Table B holds the same points as the rows below and some others, measured another way and shuffled. Each row below is followed by which row of B it is.
B:
1: [-448  284    7   12  167  -82   35  165    4   -7 -185 -463  141 -291
 -362 -174  572  -86   19  170 -196  133   44  313 -200  186 -152  138
  324  -91  197  -98   27  388   94   89  255   23   39  113  -80  472]
2: [ 109  -41  -41 -144  209  113  144   40 -105   86    8   98  -36   33
    1   -3   41  269  124  -57  -44  -97  -10  167   26  125  248  -82
 -198   95 -297    3   58  170  130  -59 -166   82  136   42   26 -125]
3: [  99   78  -10   21   59   89  -16  -60 -111  116  -51  -28   38    3
  142   -1   37    5   99  -60  -43 -141  -11    3   16    9   33  -71
 -126  215  -93   31   71  -29   73   17  -55   72   85  128   10 -128]
4: [ 134  -67  -53  -63   63  179   78  226 -128  218  204  -69 -251  210
   96  -29   65  184  160 -178  -18  -63  191  113  -64  294  218  156
   35 -115  -22  -83 -188  267  -19 -147 -130  -34  120 -119   28  -60]
5: [ -15   -6   24 -154   55    4   39  -25 -138    0    3   50 -165   14
  -45   10  -14  131  117    3  -79   62   74  165  -57  116   76   26
  -13 -148  -82 -104   19   58   19  -61 -111  154  -11  -17 -105    5]
6: [-188   11   66   12 -162  -94  -87  -61  -93 -233   64   61  -45 -420
  -30   48    1  -80 -130   82  -18  132  -77   28   61 -153  -19  -97
   53  -98   41    0  163 -115   86  185  -42   72  -11  134   54   97]
7: [ 101   39  -11   70   -3   91  -45  -40  -83   62    4   22   79 -147
  188   20   13  -27   17  -62   13 -176  -86  -91  107  -79   62 -148
 -159  285 -110  100  126  -91  127  100  -72   13  101  192  118 -140]
8: [ 129   -1   29  -40 -104  104  -83   24  -83  139  198  -45 -115  162
  153   -9  -43  -25   48 -128  -20  -42  175  -10  -21  121   68   78
  -29  -16  123    4 -173  121 -101  -12   23   22  104  -56   14 -133]
9: [ 124   59  -35  -65  172  110   35   33  -94  222  -84  -41  -40  120
   84  -25   79  113  200  -69  -52 -178   39   26  -24  179   77   -8
  -91  147 -142  -27   28   70   81  -73  -75   65   32   71  -41  -58]
10: [ 131   10  -20 -275  303   84    9  105   42  309 -116    7  -26  208
 -111  -53   84  233  228    1  -40 -221   78    2  -24  384  117   -3
 -128   99 -165  -14  -28  248   62 -105   51   54  -44   16  -89   58]
11: [  76  -31   72 -190   -3  -24  -92 -166  -28  -43    0  216   13  -81
    0   53 -162   64   -2   39   -9  -56  -32  -43   97  -28   60 -169
 -224   93 -124   72  105  -68   43   93   -8  147  -18   96  -20 -105]
12: [-220  -27   47  -24 -143  -76  -16   32 -113 -233  136   23 -135 -368
  -87   30   49    2 -116   54  -36  205   -5  134   12  -63   50   -9
  121 -237   56  -56   84   24   61  118  -72   55   22   38   46  138]
13: [  80  -22   21 -102   -3   10  -71  -30 -124   88  -28   92 -202   17
   88   53 -106   53  148  -23   -8  -59   51  -70    4  112   10   -5
  -14  -68  -53  -87   63 -145   25  -51 -131  110 -120   40  -83   -7]
14: [ -75   97  -43  194  -63  147  119  115 -175   -6  219 -244   27 -102
  128  -69  268  -34  -43 -141  -92   63   77  277  -62  -53  132   76
   50   63   62   13  -95  282   42   46  -47  -37  351   31  149 -108]
15: [   3  -44   53 -225  -31  -56  -87   11 -149   83  -18   53 -425  153
  -41   51 -141   88  225    4  -55   98  207   10 -123  283  -48  173
  168 -405   87 -246  -58  -92 -102 -157 -119  177 -254 -117 -243  140]
16: [-323   80   -4   11   30  -34  167  108 -177 -192   57 -181  -92 -276
 -191  -57  302   73  -19   48 -156  266   44  443 -135   25   78  106
  198 -269   15 -142   35  268   83   22  -79   85  146   -2  -22  188]
17: [ -61  201   75  -57   -1    1 -331  104  219  311  -40 -322  223  -10
  -80 -121  244 -272   -2   59  -18 -218  119 -294  -13  271 -219   44
   96  238  382  131 -137  231  -57  178  505 -108  -66  132   27  274]
18: [   3  218    6   30   79   81 -149   89   21  339 -101 -347   78  135
   47 -111  262 -161  166  -32  -76 -195  146  -93 -106  261 -166  119
  113  183  232   -6 -108  160  -31    5  242  -28  -10   93  -57  141]
19: [ -32  -26   83 -228  -50  -61  -24 -102 -154  -63   61   98 -259   91
  -84   33 -129   92   99   17  -94  179  167  186  -97  120   23   84
   30 -325   27 -151  -54   33  -95  -73  -81  222  -67 -111 -193    2]
20: [  48   97  -20   60   67   96    0   -3  -80  102  -26  -85  114  -89
  119  -25  130  -10   52  -50  -44 -149  -42   17   33  -13   52  -85
 -111  264  -85   69   83   45  114   68  -17   19  138  165   79  -90]
21: [  65  137  -21  -60  189   93  -53   79   19  300 -130 -181   93  101
    7  -76  203   14  171  -18  -56 -234   54  -53  -39  246  -23    6
  -40  233   -3   31  -15  169   61   -7  129    2   14  113  -26   71]
22: [ -37  -83   76 -225  -36  -66  -35  -87  -57 -147   94  215  -90 -154
 -101   52 -130  118  -45   56  -28   95    0   85   60   -3  121  -97
 -116 -130  -89    5   69   30   32   75  -51  136   -4   15  -23  -17]
23: [ -85    8   63  -87  -71  -71  -98  -77  -67 -109    3   87  -61 -231
  -32   39  -44  -19  -25   69  -25   49  -29  -10   41  -38   -8  -79
  -14  -67   -2  -11  120  -95   56  106  -23  109  -61   99  -21   60]
24: [  71  114   23   59   -8   52  -48 -175 -104   13  -48    7  161 -113
  170   11   10  -83   10  -31  -51 -124  -79  -10   68 -160   -4 -164
 -201  318  -93  104  138 -105   93  117  -19  101  131  205   50 -192]
25: [ 143   72   62  -19  -67   36 -157 -196  -36   54    0   76  138  -48
  180   32 -115 -109   -7  -27   -4 -163  -39 -150  102 -117  -25 -177
 -243  312  -27  141   84 -132   29  147   54   91   58  172   40 -206]
26: [ -75   94   46   27  -80  -44  -88  -92 -157  -35  -75  -48 -110 -131
   64   25    4 -100   76   25  -63   41   21    8  -46  -29 -115   11
   89  -66   65  -90  106 -184   22   37  -66  136  -86  104  -89   56]
27: [   9   45    1   -4   50   42   30  -70 -105  -31  -37   44   74 -183
   67   12   49   49   12   -4  -38  -69  -93   70   60  -85   82 -146
 -149  185 -168   49  153  -27  144   80  -94   87  111  157   57  -94]
28: [ -17   36   24  -50   -2  -12  -34  -55 -128    2  -46   22 -101  -82
   30   22  -10   16   87   12  -47    2   11   35  -19   32   -3  -25
   -1  -32  -39  -62   89  -79   49    9  -90  115  -39   78  -59   15]
29: [ 115   14  -26    0   37  136   20   82 -108  160   99  -53  -79   81
  138  -17   61   71  101 -123  -27 -106   83   42   -9  123  124   31
  -48   77  -44   -3  -62  119   28  -39  -76    4  123   20   47 -104]
30: [ -70  -22   41 -140   -2  -41  -29   -1 -100  -44    6   64 -179  -98
  -66   26  -20   78   63   38  -46   71   48   70  -25  100   32   10
   39 -182  -21  -93   52   -6   28   -2  -79  124  -74   11  -75   91]
31: [  72   10  -48  -39  107   91   98   75 -224  143  -42  -40 -268  131
  101   12   39  157  251  -91  -68  -32  104  142  -99  195   87  110
   58 -122 -118 -176   10   -4   40 -173 -241  109  -14  -22 -108  -27]
32: [-123  -75   82 -241  -93  -80  -38   25  -96 -115  156   73 -300  -35
 -168   20  -72   99   17   41  -69  235  175  172  -77  163   63  121
  127 -436  106 -155  -91  134  -89  -25  -31  138  -76 -140 -126  131]
33: [ 139   -9  -21  -51   47  147   -8  132  -74  227  127  -71 -116  163
  119  -29   54   81  129 -134  -15 -129  139    4  -21  220  126   74
  -30   40   10  -13 -129  179  -13  -61  -20  -22   91  -26   32  -69]
34: [  -5  160  -58  208   -5  139   48   86 -226  161   17 -295  -93   47
  217  -52  228  -80  157 -143  -98  -40  108  133 -127   58  -26  148
  142   52   88 -104  -46   44   30  -71 -110   12  142   56    0  -47]
35: [-175    0   32  -75  -10  -38   84   -5 -125 -202   83   27  -53 -253
 -135   -1   88  102  -62   52  -92  182  -10  282  -20  -44  117  -31
    6 -155  -74  -42   75  144   78   75  -85  114  117   28   10   43]
36: [-118  -74   81 -208  -69  -92  -59  -17  -36 -161  116  137 -128 -204
 -157   38  -66   80  -72   80  -24  148   33   88   29   44   85  -38
   -3 -234    5  -33   35   78   13   87   -4  105  -40  -10  -20  102]
37: [  25   47   43   47 -177   65 -155   45  -53   94  200 -127  -60   -5
  147  -17   23 -152  -28  -91  -11  -30  132  -83   -2   53  -18   67
   53   13  238   30 -136   78  -76   82  106  -31   84   13   66  -30]
38: [ 142   28   58 -123  -19   15 -134 -161  -67   90  -41  111  -34   66
  119   40 -152  -25   96  -18  -22 -120   29 -115   44   25  -25  -89
 -164  122  -38   27   50 -134   -2   37   -5  137  -52   91  -69 -127]
39: [-250   77   79 -167  -24 -119 -128   75   27  -27  -11 -139 -100 -161
 -261  -47  153  -50    4  131  -81  140  112   67 -100  213 -108  113
  224 -273  227  -97  -35  162  -34   69  185   67 -134   -9 -112  354]
40: [ 156   -6   42 -152   15   33  -72 -120 -114  114  -32  118 -143  148
  103   46 -161   58  160  -42  -32  -86   77  -45   -1   97   17  -27
 -128   10  -73  -47   19 -106  -25  -54  -86  162  -64   25 -119 -121]
41: [  20  157   38 -191  132   51 -239  226  170  484  -60 -349  -18  306
 -126 -140  244  -92  204   -2  -52 -212  281 -189 -140  568 -154  232
  193    9  348  -33 -276  358 -136  -51  413  -72 -150  -38 -124  324]
42: [-109  146   47  225 -256   35 -165    3  -63  -18  177 -246   95 -238
  176  -37  151 -312 -137  -61  -30   16   46  -63   15 -137 -112   21
  108  124  312   80  -41   13  -22  209  147  -60  158  134  152   -3]
43: [  62  121   20  128 -130   88 -103  -48 -139  121   74 -161  -33   45
  237  -13   44 -169   64 -113  -49  -64  103  -36  -40  -15  -77   56
   24  110  164   -4  -59  -45  -46   32    7   38   90   73   12 -114]
44: [  32  271   66  -52   58    4 -341   -5  150  409 -226 -315  186  128
   13 -107  189 -290  159   55  -45 -300  109 -340  -56  284 -323   44
   73  308  320   68  -64   37  -64   94  426  -13 -170  178  -99  218]
45: [  90   29   -1   17  -24  110  -65   71  -59  160  115  -79  -30   35
  140  -22   55  -20   49  -99   -9 -120   80  -49   13  104   60   20
  -37  111   57   39  -72  104    7   27   21  -22  100   44   74  -68]
46: [ 111  -63  -44    3   86  167   85   93  -11   28  188   97  186 -195
   97   -9   91  159  -99  -91   29 -186 -119   44  175  -61  322 -216
 -306  348 -250  218   66  244  197  138  -54  -79  321  147  279 -202]
47: [ 127   47   15  -55   56   81   26 -152 -126   40  -14   76   72   31
  120   12  -40   61   72  -55  -64  -95  -17   87   34  -61  100 -127
 -246  214 -173   65   77    6   60   31  -85  138  148  106    1 -238]
48: [  83  -47   63  -57 -165   67 -133    4   15   16  297   48   45  -53
   97    1  -67  -53 -136  -83   27  -44   79  -69  102   -8  126  -65
 -148   92  111  157 -126  176  -45  154  123  -35  179   12  153 -144]
49: [-228  263   32 -100  202  -76 -111   43   80  162 -299 -314  170 -120
 -256 -126  365 -101  118  167 -132  -77   22   27 -121  244 -215   38
  148  101  136  -33   68  189   68   74  297   65 -113  170 -133  374]
50: [ 221  -56   69 -231   13   13 -203 -121   52  140  -12  240   13   32
   82   60 -234   37   51    6   55 -225  -17 -275  148   85   43 -186
 -277  204  -93  124   63 -112   23   84   60   80 -101  115    2 -113]
51: [  70 -101   12  -48  -16  115   17   32   87 -100  319  172  315 -333
   36   -1   36  106 -288  -53   62 -128 -152   23  264 -174  351 -310
 -400  391 -197  345   51  321  169  294   78 -107  398  158  376 -244]
52: [ 220  -43   18 -122   52  105  -75  -41    2  145   76  152   69   40
  130   25 -106   84   29  -75   33 -225  -17 -130  131   47  156 -161
 -291  276 -152  150   23   48   60   66    5   23   95  100   93 -199]
53: [-200   -3  113 -145 -165 -131 -141  -47  -29 -188  110   41 -109 -253
 -156   20  -27  -63 -110  108  -46  196   58   53   -4    6  -43    5
   96 -259  166  -42   13   30  -37  138   80  102  -72    5  -45  177]
54: [-173   41  121 -201  -95 -151 -210  -68   57  -87    1   22   -9 -218
 -199    0  -12  -93  -74  149  -36   92   38  -59    9   70 -111  -34
   57 -137  175    6   33   31  -30  164  207  100 -139   62  -66  222]
55: [  73  162   66  155 -160   40 -194 -242  -38   -6    5  -25  292 -207
  264   12  -19 -273 -108  -35  -11 -167 -103 -176  132 -287  -96 -224
 -227  465   61  217  123 -176   59  263  114   45  158  279  137 -232]
56: [ 104  -68   48 -351  117  -13  -67   27  -43  184  -43  122 -298  249
 -104   23 -132  204  239   16  -32  -34  181  -18  -67  378   47   92
    0 -244  -44 -142  -76   65  -69 -154  -36  153 -208 -105 -211   93]
57: [ 223  -72   38 -226   78   82 -153   14  131  212   77  175  115   26
   40   12 -104   90    1  -30   78 -291  -15 -253  174  153  153 -186
 -302  300 -107  202   -6  122   57  110  135  -28   26   98  114  -98]
58: [ 185    9    6  -71   25  115  -27  -40 -109  171   56   30  -76  171
  164    9  -64   58  134 -111  -26 -129   91  -10    7  104   91   -9
 -145  104  -66    7  -46   28  -12  -45  -71   79   73   23  -17 -184]
59: [-266  197   21 -185  231  -72  -24  175   36  174 -214 -334  -35    1
 -359 -142  389   28  189  142 -160   44  155  183 -214  424 -139  200
  286 -190  167 -165  -56  341    9  -52  233   65 -139    4 -210  463]
60: [-110   20   33  -32  -29  -15   17  -34  -88 -145   65   27   21 -260
  -40    6   63   27  -72   32  -53   77  -48  140   35  -82   81  -90
  -49    0  -54   24  101   66   95  116  -41   77  111   97   59    7]
61: [  35   86    4  165 -162   91 -121   46 -145  117  113 -164  -99  -31
  253   -2   58 -175   43 -123  -12  -63   92  -89  -22   11  -61   77
  104   49  192  -24  -49  -74  -26   38  -22  -19   54   72   60  -45]
62: [ 133   49   18   27  -44   79 -130  -55  -61  130   13    9   22  -24
  198   23  -36  -78   52  -70   13 -183   -2 -162   70   -4   -5  -84
 -119  225    2   69   48 -104   43   71   -5   25   28  141   55 -116]
63: [-234  153  -12  117   -8   -2  140  -10 -279 -135  -37 -214 -121 -171
  -22  -38  240  -17   79    1 -177  223   55  395 -170  -49  -28  120
  196 -196   26 -184   71   53   59  -31 -166  149  118   39  -90   71]
64: [  26   11   14 -122   84   20   56  -89 -117  -31  -36  112  -19  -73
   -5   22  -21  139   64    8  -64  -15  -29  129   23  -10  115 -106
 -156   52 -202   -4  118   17   99   13 -116  152   61   78  -32  -93]
65: [ 172   49   42  -47  -42   72 -118 -127  -85  140   18   36   -6  116
  188   22 -110  -53   93  -75  -23 -135   66  -99   26   23   -7  -50
 -150  167    1   42   -7  -83  -27   22    2  102   31   77  -28 -179]
66: [ -29 -173  116 -274 -152 -117 -200  -27   47 -147  172  304 -153 -256
 -112   97 -241   65 -129   88   71   62   -8 -162  145   44   89 -128
  -77 -192   20   45   61  -54    5  156   30   61 -149   14   32   94]
67: [  -9  315    4  -70  225   32 -167   91   -4  519 -364 -467  -62  375
  -51 -146  313 -147  417   17 -149 -214  255  -89 -273  517 -332  279
  279   33  282 -192 -127  101  -96 -168  255   76 -253   39 -315  329]
68: [-167  159   49   85  -84  -51   24 -213 -192 -212  -46  -64   87 -256
   29   -4   84 -111  -49   45 -130  146  -54  241  -38 -246  -59  -84
  -24   46  -10  -17  154  -72   69  126  -60  185  138  151  -40  -74]
69: [  35   55   -7  -22   95   51   34  -58 -111   40  -83   29   37 -105
   62    7   51   68   80   -3  -45 -100  -67   59   35  -16   64 -113
 -133  171 -174   19  149  -29  132   31  -99   96   62  146   11  -75]
70: [-114  200   -1  203  -72    3  -15 -103 -242  -38 -133 -190  -42 -179
  168   -4  139 -176   99  -16 -107   37  -19   94  -89 -132 -159   20
  126   50   59 -107  158 -226   73   33 -129  132   18  171  -61    1]
71: [ -74  131    9   84  -15    0  -12  -91 -177  -28  -99  -99  -27 -146
   92    3   90  -80   82    5  -86   13  -18   83  -47  -72  -80  -17
   36   44  -10  -65  132 -126   77   38  -93  126   20  137  -52   -4]
72: [  12  108   44   34  -68  -25 -137 -161 -106    4 -105    4   12 -144
  134   36  -47 -134   53   21  -33  -69  -47 -109   34  -88 -120  -94
  -49  136   13    6  156 -253   56   96  -25  122  -63  184  -38  -38]

[ 258  -19 -177  -42  -89  -45   -7  -18  -36   96  162 -115   26  -23
   -6   29  -24   78  125  -50  -57  -27   -5   95   57  135  391 -152
  124  135  -91  146  117   92  -98 -180] : 64
[  28    9  194  126  -15   56   92 -226   29 -111   31  -32  -83 -102
  117  -44  -64  178 -216  100  -61   67  -55  -50   31 -153 -203  161
   28 -393   26 -151 -352 -180   93   99] : 8
[ 111  -25   85   15   42  -41    4   -4  134    2  -61   51   32  112
  135 -137  -62   19   61 -193  -70   25 -213 -137  -88  152  -17 -166
   93  216   33   81  144  -55   78  -50] : 23
[ 334 -156   90  350   55  112   -4 -237  373 -196   -9  472  150   65
  111 -345 -489 -281 -449  -41 -344 -173 -177 -519   67    1 -352 -625
 -277  292  244  332  -60 -342   83  463] : 66
[-109  135   35 -118  149   13  135  211 -267   76  -54 -161   66  169
  151 -177   77    8  177 -313  223   55 -165  291  -25   75  234  209
   20  322   53  -84  -25 -135  -24 -133] : 24
[  52   19  124  -26  283   63   54   54  -46  -13  -43  141   40  143
  100 -173   60  -23   62 -293  184   26 -277  -63  -60  -25   -2   42
  -22  326  102  148  -68 -219  -60  180] : 25
[ -88 -248  322  303  467  171  250 -214  272 -256 -252  177  217  244
   62  -87 -124 -292 -349  -35 -170  136 -223 -280 -261  -41 -511   36
 -181  -30  141   68 -103 -256 -195  686] : 61
[ -22   77  145   85 -272  -93   20  -97  109  -29  -97 -158  -26   -3
  234 -209 -203  145 -102  -19 -230   38  -78  -41  -17  160 -167  -66
  103 -165   29 -290   -2  -91  361 -317] : 39
[  48  -23  289   -3  286   39   -1 -180   52  -99 -111  141   40   68
   26 -166  125   86   -7 -240  232  101 -396 -197 -139  -90 -287  220
   21  111   93   24 -112 -301   45  193] : 44
[ 368 -382 -119  229  111   42   66 -476  243 -112   54  -74  343   25
 -307  157  -96 -198 -197  176 -246   53  -15 -133 -117  129   31 -171
  -58  -46 -123  261  230   77 -351  313] : 31
[ 120  118 -100  -33 -135    9   48  -80 -298   55  182 -235   27 -112
    4  -85  -15  144    0  -24  137  -18   32  314  176  -51  319  183
  -11  -32  -21 -104 -215 -117    4 -230] : 21
[  39   58  -34  -48   43   14   80   -2 -211   40   50 -187  101   47
   15  -89   47   37   85 -147  151   36  -82  248   27   37  243  171
    1  135   -6  -47  -57  -93  -70 -117] : 3
[  55  327 -298    0 -261  117  185  327 -546  131  407 -146 -192 -162
  296 -140 -254  108 -105   49  -10 -225  351  542  519 -197  688  -77
 -149  -32   92  -23 -611 -136  -28 -192] : 46
[ 550 -158  -87   70 -275  -89 -215 -587  176  -34  204  -55  112 -252
 -266    9  -58  213 -102  137  -71  -15 -110 -199   76   39   28 -143
   94 -149 -129  121   93  -33   88 -197] : 56
[  82   -1  116   -6  216   56   47  -54  -46  -33   -7   73   39   66
   48 -119   62   27   13 -184  161   45 -231  -31  -46  -59   -5  103
  -14  170   67   92 -115 -203  -63  148] : 62
[-120 -139   43   13   12 -104  188   51  162   45 -169 -381   65  197
  126  171   47   33  168   11 -302  226   -1  107 -293  356   97   42
  294 -172 -188 -158  336  309  -88 -192] : 63
[-146  -41  298   35  262   42  158  -78   53  -93 -174  -63   18  125
  125  -38  114   64  -17 -127   67  192 -239  -42 -207  -21 -249  306
   78 -131   19 -133 -114 -143  -11  166] : 43
[ 150 -184  -33  214  394  184  198  -24   68 -113    4  232  243  206
    2  -96 -184 -372 -211 -119  -88  -46  -93 -100  -31  -11   29 -250
 -255  378  139  376  -32 -195 -369  599] : 7
[-117  -97  122   29  157    7  200  -94   -5  -40  -77 -284   45   89
   43  151  135   83   37   32  -48  220  -52  136 -192   57   -3  318
  159 -296 -119 -160  -21   73 -157   48] : 34
[-223   78  264  -59  505  115  201  328  -69  -25 -207  187   -4  324
  297 -229   97 -108  119 -446  227   87 -344  -16 -167  -28  -94  146
  -30  434  183   76 -113 -263  -92  315] : 55
[   9   98  -28  -50 -135  -84   53   50 -104   77  -19 -248   59   63
  120 -136  -50   76  115 -145  -25   35  -68  195   -7  194  206   22
   96  122  -18 -156  103   -9  127 -350] : 49
[ 453   80 -329    0 -410  -27  -90 -293 -293   95  420 -244   59 -327
 -171  -39 -121  203  -73  153   49 -145  157  301  374  -64  528  -51
  -37  -78  -86   33 -208  -59   20 -369] : 10
[ 236 -283  113  396  -84   32   66 -419  491 -215  -72  124  171   30
   37  -77 -419 -176 -463  226 -571    0  -25 -430  -88  143 -411 -448
  -95 -219   45   76   89  -74   58  303] : 32
[ 142 -216  190  328  182   76   87 -156  446 -196 -183  350  177  219
  153 -259 -387 -324 -352  -91 -387  -40 -216 -495 -137  131 -446 -498
 -168  248  191  230  108 -225   39  468] : 54
[  40  -72  173  -84  312  -28   11   -2  100   -1 -181   47  128  232
   29 -118  162  -21  217 -362  165  134 -400 -127 -263  166  -67   72
  117  396   24  108  256  -95  -51   52] : 72
[-111    1  -44   64 -184  -77  196  209  103   69  -28 -304  -91   99
  312   85 -168   57   51   84 -452   80  174  149  -67  281  213 -193
  233 -241 -113 -164  111  266   32 -254] : 1
[ 123  113  -76  101 -404    4   67 -308 -256   -8  278 -371  -67 -328
    9   16 -130  304 -243  313  -84  -14  245  334  284 -164  202  231
    2 -621  -78 -326 -469  -79  129 -300] : 4
[ 211   -4  163  134 -179   29  -33 -446   58 -119  147  -12 -105 -268
   11  -43  -77  295 -278  201  -46   27  -56 -134  123 -225 -227  133
   31 -516    5 -133 -419 -222  186    8] : 41
[ -76  164  -30   -9 -164  -34  117  205 -162   75   20 -204  -48   55
  278 -173 -153   71   37 -106  -95  -14   39  243   81  125  233  -43
   56   57   26 -172  -81  -37  141 -302] : 60
[-146 -137  201 -101  351  -77  124   68  135   18 -298 -190  149  324
   58   51  257  -19  316 -310   56  277 -338   -8 -429  302  -62  222
  256  208  -95  -41  406  116 -132  -18] : 70
